(in the rows, 128 means zero)
Facts:
q105 β b; q112 β d; q125 β c
q126 β e; q13 β e; q134 β a
q141 β b; q156 β c; q158 β d
q16 β b; q163 β b; q164 β c
q169 β a; q170 β c; q171 β b
q179 β e; q180 β b; q186 β e
q189 β e; q194 β a; q201 β c
q202 β b; q203 β d; q219 β c
q220 β b; q24 β c; q255 β e
q256 β a; q260 β b; q263 β a
q27 β c; q282 β c; q285 β b
q286 β d; q288 β b; q289 β d
q292 β d; q319 β e; q327 β d
q335 β b; q351 β a; q36 β e
q365 β a; q381 β b; q409 β a
q424 β a; q43 β a; q441 β e
q444 β d; q448 β b; q45 β d
q456 β e; q461 β e; q465 β a
q469 β b; q470 β e; q487 β d
q494 β b; q509 β a; q511 β d
q512 β d; q514 β e; q52 β d
q54 β d; q540 β b; q545 β e
q554 β a; q556 β d; q563 β d
q584 β e; q590 β c; q591 β b
q594 β d; q595 β b; q599 β d
q605 β e; q622 β d; q639 β c
q650 β c; q655 β b; q657 β a
q658 β a; q665 β c; q670 β a
q673 β b; q688 β c; q69 β c
q690 β b; q694 β c; q695 β a
q696 β e; q702 β b; q711 β c
q715 β b; q716 β e; q720 β c
q726 β b; q730 β a; q736 β c
q742 β d; q746 β a; q749 β a
q770 β a; q771 β a; q785 β d
q795 β a; q8 β a; q801 β a
q803 β d; q807 β a; q808 β e
q809 β a; q813 β c; q814 β a
q824 β a; q825 β c; q833 β d
q841 β b; q851 β a; q857 β b
q875 β a; q881 β c; q887 β c
q899 β a; q90 β b; q900 β a
q901 β d; q908 β c; q910 β b
q925 β d; q93 β a; q933 β d
q945 β e; q950 β a; q96 β d
q961 β a; q963 β d; q964 β c
q986 β b; q988 β e; q99 β d
q998 β c; q105 Θ q595; q105 Θ q219
q112 Θ q730; q112 Θ q219; q125 Θ q825
q13 Θ q69; q13 Θ q950; q134 Θ q263
q141 Θ q716; q141 Θ q263; q16 Θ q554
q16 Θ q540; q163 Θ q563; q164 Θ q563
q164 Θ q961; q164 Θ q801; q169 Θ q702
q171 Θ q998; q171 Θ q730; q171 Θ q365
q171 Θ q749; q179 Θ q702; q179 Θ q720
q189 Θ q282; q194 Θ q170; q194 Θ q594
q201 Θ q69; q202 Θ q584; q203 Θ q584
q219 Θ q807; q24 Θ q908; q255 Θ q105
q282 Θ q470; q282 Θ q901; q282 Θ q749
q286 Θ q45; q288 Θ q650; q292 Θ q327
q319 Θ q141; q327 Θ q726; q327 Θ q494
q335 Θ q998; q365 Θ q746; q381 Θ q69
q381 Θ q841; q381 Θ q327; q409 Θ q45
q424 Θ q456; q43 Θ q925; q43 Θ q288
q441 Θ q285; q441 Θ q875; q441 Θ q179
q444 Θ q730; q444 Θ q487; q444 Θ q665
q448 Θ q988; q461 Θ q52; q465 Θ q43
q469 Θ q665; q470 Θ q43; q494 Θ q470
q509 Θ q163; q511 Θ q986; q511 Θ q599
q512 Θ q186; q514 Θ q125; q514 Θ q286
q54 Θ q650; q540 Θ q263; q545 Θ q622
q556 Θ q887; q563 Θ q875; q584 Θ q158
q584 Θ q809; q590 Θ q158; q591 Θ q69
q591 Θ q45; q594 Θ q658; q595 Θ q945
q599 Θ q90; q605 Θ q285; q622 Θ q220
q622 Θ q158; q639 Θ q180; q639 Θ q716
q655 Θ q219; q657 Θ q125; q657 Θ q289
q657 Θ q665; q665 Θ q749; q670 Θ q881
q670 Θ q461; q673 Θ q736; q688 Θ q125
q688 Θ q156; q688 Θ q749; q690 Θ q512
q694 Θ q169; q695 Θ q170; q696 Θ q36
q702 Θ q36; q711 Θ q319; q715 Θ q851
q736 Θ q964; q736 Θ q461; q736 Θ q141
q746 Θ q125; q746 Θ q925; q749 Θ q658
q770 Θ q93; q770 Θ q961; q771 Θ q36
q785 Θ q665; q785 Θ q901; q795 Θ q220
q795 Θ q964; q795 Θ q54; q795 Θ q801
q8 Θ q470; q8 Θ q650; q803 Θ q540
q809 Θ q650; q813 Θ q263; q814 Θ q584
q824 Θ q875; q825 Θ q749; q833 Θ q125
q841 Θ q52; q851 Θ q514; q857 Θ q288
q857 Θ q365; q881 Θ q945; q881 Θ q749
q899 Θ q351; q90 Θ q702; q90 Θ q736
q900 Θ q694; q900 Θ q126; q908 Θ q595
q910 Θ q448; q910 Θ q456; q910 Θ q808
q910 Θ q365; q910 Θ q694; q925 Θ q650
q925 Θ q945; q933 Θ q730; q933 Θ q749
q945 Θ q658; q950 Θ q742; q96 Θ q715
q961 Θ q658; q961 Θ q702; q963 Θ q695
q964 Θ q650; q986 Θ q540; q99 Θ q288
q99 Θ q901; q99 Θ q52; q99 Θ q263

Known rows:
[158 129 132  90 190 111 125 152 135 127  96 106 125 116 156 140 153 137
 121 159 120 168 112 142 132 131 127 141 123 154 124 134 121 127]: q730
[137 151 141  98 180 100 120 139 137 112 107 109 134 111 142 111 147 142
 114 170 114 156 112 147 138 145 122 133 130 155 133 132 125 130]: q851
[142 130 144 103 158 108 126 134 108  98 117  94 163 107 125 105 126 127
 116 170 115 163 114 157 139 146 136 159 133 142 126 138 138 136]: q900
[139 135 139 109 176 109 130 137 115 109 116 106 159 116 133 126 148 137
 127 156 114 164 118 152 138 139 133 146 130 147 118 142 126 139]: q961
[127 151 119 136 168  89 142 136 141 113 112 117 144  72  74 142 132 104
 102 159 102 148 141 147 150 126 135 154 142 140 105 144 148 143]: q814
[117 136 153 129 163 109 136 118  96  86 137  98 193 118 111 100 138 132
 137 157 107 161 121 161 150 155 141 161 142 146 122 149 134 150]: q509
[159 163 136 129 103 108 111 168 121 120 130 146 109 154 120 138 135 172
 126 104 134 123 146 164 102 148 152 126 118 112 124 139 121 144]: q141
[164 151 142 140  81 119 115 165 117 112 135 139 120 133 112  94 119 151
 126 132 148 127 128 157 119 170 158 148 125 126 129 140 124 134]: q910
[160 158 135 141 103 117 116 163 129 120 131 150 110 142 122 119 133 161
 130 116 144 127 134 154 114 163 157 133 123 131 121 143 114 136]: q260
[133 157 149 120 110 127 139  95 122 114  66 141 125  98 135 135 138 116
  84  95 126 154 114 169 141 124 118 119 114 169 157 159 122  99]: q964
[120 155 163 130  95 126 142  80 107  96  86 135 151  94 123 104 127 107
  88 105 126 154 110 175 149 140 118 130 119 165 155 164 126 102]: q164
[110 161 121  99 101 108 136  93 151 138 140  96  91  88 120 147  98 121
 134  78 148 148 130 137 112 104 129 134 120 158 120 129 105 148]: q54
[123 161 123  83  81 107 123  93 141 128 148  84  89  77 120 114  76 109
 118 111 162 148 121 142 115 113 114 143 117 148 123 125 110 135]: q112
[100 119 111 120 119 124 120  92 178 104 124 142  93 102  79 131 145 125
 136 117 133 107 149 146 136 119 109 142 155 116 140 147 124  92]: q545
[115 113 123  69 150 131 102 112 163 115 111 131  81 165 155 162 174 180
 153  87 133 126 143 156 108 108 100 114 132 104 155 131 104  89]: q716
[120 108 126  83 127 134 102  99 167 108 123 130  87 131 136 116 157 150
 143 124 147 123 127 149 126 128  94 133 139 117 152 140 105  81]: q945
[103 100 140  96 130 142 113  86 149  94 133 128 122 151 140 110 162 163
 170 103 136 129 127 152 128 142 115 139 143 124 158 146 105  95]: q179

Rows:
No name comes twice in this set of rows, the named rows included.
[163 162 131 117 122 110 110 182 125 132 117 147  98 178 144 171 152 192
 130  82 130 130 151 163  93 134 155 113 112 108 120 134 113 139] -> q180
[139 146 135 101 162  94 119 135 120 103 120 100 146  99 119 107 131 126
 107 181 118 156 118 155 141 138 121 145 132 137 121 137 137 132] -> q657
[155 167 138 135 125 114 119 173 147 132 118 159  92 152 142 131 156 176
 135 106 136 125 133 144 110 160 156 115 120 146 132 139 106 135] -> q726
[126 108 122  79 106 128  96  98 157 100 129 123  88 118 121  90 134 135
 131 146 153 118 125 151 130 130  86 143 141 110 152 139 116  74] -> q255
[110 121 133  83 133 131 103  99 175 103 119 134  84 137 143 102 159 156
 149 129 143 118 124 146 127 138  93 123 142 128 166 136 105  81] -> q514
[116 176 165 114 134 122 135  98 145 119  58 151 109 113 166 125 158 140
  97  93 117 153 103 161 136 138 112  91 111 191 174 152 107  96] -> q69
[139 150 146 114 123 134 142 101 132 125  52 145 114  99 155 147 150 121
  91  86 128 160 111 160 138 121 120 112 112 180 157 157 114  97] -> q650
[131 136 167 119 124 151 150  90 112 114  68 138 147 123 170 132 158 135
 113  77 127 170 101 166 142 140 133 122 112 187 162 161 110  99] -> q720
[118 165 120 100 102 106 130  81 140 138 162  93  99  92 129 130 106 122
 132  98 171 154 125 135 117 109  92 135 111 159  98 144  87 135] -> q594
[ 80 193 142  92 137  98 129  92 174 137 130 110  76 117 158 140 130 155
 155  72 136 138 118 129 107 117 123  97 119 186 145 123  85 148] -> q742
[ 98 178 131  91 110 104 128  88 159 132 145  98  85  98 131 135 101 138
 137  85 145 145 125 138 108 112 121 121 118 159 132 124  98 148] -> q327
[105 166 112 115 107 106 147  95 164 143 134 106  84  72  97 165  99 107
 128  73 143 143 140 127 116  97 137 139 125 162 113 133 110 148] -> q622
[150 171 140 128  89  97 106 166 110 106 144 141 119 154 103 130 120 170
 119 107 134 120 150 177 101 148 150 128 122  92 124 139 130 144] -> q16

Now the same elements, written a new way:
Known rows:
[135 104 142 178 150  77 154  67 149 108 131 127 159  46 114 136 132 146
 110 180 137 139 102 155 134  96 155 130 118 103]: q824
[132 129 101  58 133 112  95 176 197  95 121 138  94 180 162 120 139  90
 165 150 138 135 125 103 129 145 121 112 166 151]: q52
[139 105 156 150 122  80 124  55 114 109 103 104 172  88 117 119 132 140
 107 171 145 130  83 114 119 153 157  78 111 110]: q465
[146 105 164 147 114  87 121  64 139  98  99  97 173 105 119 117 127 131
 114 163 134 135  94 111 105 154 149  77  96 110]: q43
[111 134 123 130 143 166 173 130 153 128 119  98 161 187  86 123 122 122
 100 109 113 124 106 142 127 128  85  80 129 178]: q288
[124 134  94 169 156 172 194 134 198 117 156 129 142 143  96 155 105 137
 103 114 102 119 136 179 134  60 110 137 127 165]: q285
[102 105 130 142 131 116 146 154  70 146 129 134  90  70 160 145  85 124
  95 149 140 136 130 181 116 130  74 139  87  99]: q605
[141 132 149 112 116 165 115 150  78 139  91 105 127 134 134 123 136 156
 162  70 145 116 162  94 161 120 125 207 114 136]: q825
[115 119 135 138 119 131 150 183  58 154 136 126 102  98 149 119  67 125
 120 130 121 170 138 134 107 161 113 122  71  88]: q255
[138 144 129  70 130 150  81 192 173 111 139 126 100 157 146 157 123 119
 178 133 126 153 150  93 118 138 193 124 164 147]: q487
[114 139 108  87 121 129  91 170 172  99 151 164  90 159 129 141 129 105
 166 152 127 144 117 106 121 153 169 141 182 151]: q512
[128 143 113 158 131 168 128 115 109 163 160 172 150 187  85 155 134 143
  86  74  84 104 112 155 124 118 147  94 169 144]: q910
[153 138 156 109 113 168 124 158  95 146  87 101 125 133 147 109 133 152
 181  66 137 115 171  98 166 120 113 205  95 146]: q665
[136 142 130 144  97 145 161 135 124 105 113 141  96 180 143  69 140 128
 153 117 150 101 112  94 152 111  89 226  99 134]: q69
[119 153 112  80 125 139  78 168 149 110 132 144  91 158 133 176 145 115
 154 142 145 124 113 107 105 142 170 132 194 145]: q96
[125 146 136 136 107 170 145 164  87 128 147 141 132 137 115  70 129 135
 181  94 110 163 165  65 175 137 139 217 101 137]: q219
[140 111 150 111 113 131 134 186  85 146 101  91 100  99 171 131  60 141
 124 102 139 143 154 156  89 154  90 115  44 108]: q945

Rows:
No name comes twice in this set of rows, the named rows included.
[126 126 125 129 151  53 132  44 130 149 133 120 159  76 152 110 169 115
 110 185 141 134 144 131 138 120 147  87 128  82] -> q134
[128 107 145 109 110 122 129 166  85 136 101 105  93 120 158 117  73 115
 106 127 142 137 108 143  83 185  46 108  55 116] -> q470
[118 128 130 124 113 118 140 151  90 149 142 127  85  82 152 118  83 106
 118 134 130 142 154 161  87 147  85 129  61  93] -> q186
[117 121 101 102 149 135 106 183 204  75 136 155  92 120 133 167 122 114
 158 157 130 151 112 129 143 118 138 153 174 158] -> q563
[173 120 172 134 107  96 142  91 160 116 130  89 145  85 126 117 106 140
 153 150 123 137 168 103 103 119 197 106  69  94] -> q730
[ 96 151  92 169 161 161 182 138 109 131 123 143 168 202 107 130 130 135
  61 134 130 118  57 131 139  97 119  97 165 136] -> q381
[132 120  93 150 155 146 147 125 153 135 144 154 143 171 114 135 125 136
  79  78  93 112 120 178 150  94  97  81 149 163] -> q90
[121 116 145 115 114 141 121 122  97 120  96 118 134 145 102  88 154 126
 157  99 136 128 140 100 167 161  53 188 117 175] -> q964
[ 98 122  91  70 152 107  79 173 123 122 113 146 113 160 157 143 166  94
 134 159 149 142 103 105 161 161 145  91 212 142] -> q99
[173 117 170 131  96  94 110  62 151 121 124  95 151  92 119 123 130 142
 135 147 138 111 134 124  84 145 168  98  88  99] -> q365
[132 155 118  87 116 140 100 160 196  80 134 151  74 173 155 144 134 108
 163 164 161 117  98 111  99 127 153 159 175 142] -> q45
[121 113 117 109 121  96 138 163  83 153 115 113  90 109 171 105 101 102
 109 137 151 140 142 167 111 142  45 111  73  95] -> q461
[156 116 124 139  84 140  99 131 108 126 127 192 111 131 118  91 147 141
 154  37 109 102 157 114 166 124  91 202 118 152] -> q694

Now the same elements, written a new way:
Known rows:
[132 116 139 128 119  98 118 133 126 119 126 126 145 116  91 103 140 119
 121 133 114 114 121 124 120 140 133]: q126
[124 126 114 114 134 124 131 130 114 128 125 124 157 127 113 145 136 128
 132 121 117 153 128 124 114 126 128]: q563
[135 130 120 132 105 137 132 131 124 125 121 137 142 132 127 103 139 126
 128 126 140 121 126 130 142 123 116]: q288
[132 129 132 131 147 131 124 116 131 126 119 129 153 150 141 156  98 141
 143 120 118 115 153 129 128 119 147]: q824
[129 122 117 141 111 139 131 126 128 126 119 138 149 144 120 102 140 116
 136 126 141 133 127 132 139 112 125]: q910
[131 122 113 120 139 123 130 121 129 136 132 121 124 135 118 134 141 114
 135 126 128 166 122 131 112 125 124]: q444
[ 99 125 127 149 137 148 128 134 125 129 135 131 123 121 126 150 135 130
 125 135 128 134 136 121 128 107 150]: q164
[149 138 136 128 163 123 120 122 118 132 135 125 120 159 175 147 101 118
 126 112 127 131 140 133 142 132 126]: q194
[136 119 128 140 129 101 119 115 110 120 117 121 136 130 117 118 136 115
 135 140 116 122 136 128 122 120 155]: q696
[133 120 120 144 117 138 129 124 134 129 125 136 133 150 122  97 143 106
 133 126 144 144 125 135 139 115 119]: q655
[131 121 133 134 123 100 119 122 110 117 119 124 145 121 112 120 135 124
 127 135 114 114 130 125 123 129 148]: q179
[140 137 125 139 122  76 118 140 121 125 123 131 110 105 124 120 145 117
 128 131 119  91 142 127 118 129 136]: q584
[139 132 144 117 139 127 124 134 143 129 131 131 137 136 134 136 100 136
 123 114 123 111 133 129 131 147 117]: q658
[133 120 112 121 142 123 129 119 133 137 132 121 122 137 115 130 142 111
 135 125 127 169 120 131 110 123 123]: q112
[138 129 114 136 109 145 132 120 117 126 115 134 136 132 135 105 135 121
 135 131 141 125 133 133 144 116 129]: q673
[112 123 126 142 132 164 130 121 126 131 133 126  95 110 128 141 132 130
 122 144 132 131 135 125 135 114 151]: q813
[105 118 131 151 139 150 126 133 143 134 143 130 103 133 120 135 141 112
 123 134 133 146 128 125 127 110 141]: q24

Rows:
No name comes twice in this set of rows, the named rows included.
[137 122 135 134 126  95 118 123 119 122 128 123 122 124 114 109 141 111
 125 136 120 120 126 128 123 134 137] -> q945
[138 130 133 128 147 131 123 118 136 130 124 128 136 149 145 147 100 134
 139 120 123 118 147 131 132 125 139] -> q770
[151 124 135 117 117 112 121 118 115 119 121 121 116  92 111 103 131 126
 113 141 116 101 123 127 132 150 138] -> q716
[129 131 142 117 136 131 125 132 135 124 121 132 164 134 130 147  97 151
 129 114 116 105 141 124 131 139 131] -> q875
[150 132 139 109 134 143 126 120 142 128 126 129 126 119 136 132  97 147
 123 122 122 100 137 130 137 149 123] -> q263
[142 123 108 112 138 140 133 112 116 133 123 118 122 118 123 137 132 125
 134 132 123 154 130 131 119 126 136] -> q511
[135 139 101 123 135 102 130 138 126 139 126 129 113 113 135 147 146 125
 139 119 125 132 143 129 107 117 123] -> q203
[141 140 133 125 139 118 124 133 145 133 125 135 120 128 141 145 106 142
 134 116 124  95 148 131 129 132 126] -> q809
[122 128 122 109 128 118 135 121 122 130 137 119 125 136 117 138 140 135
 135 131 130 162 110 127 109 134 112] -> q286
[140 125 145 119 141 128 121 132 161 132 132 132 132 139 121 124 104 128
 124 114 125 115 130 130 128 147 111] -> q807
[136 132 137 123 143 129 124 123 141 129 125 130 138 140 140 142 100 136
 133 119 122 111 141 129 132 134 129] -> q961
[123 132 138 134 115  87 126 104 102 117 131 114 104 140 130 127 143 133
 141 152 130 120 116 128 121 128 140] -> q13

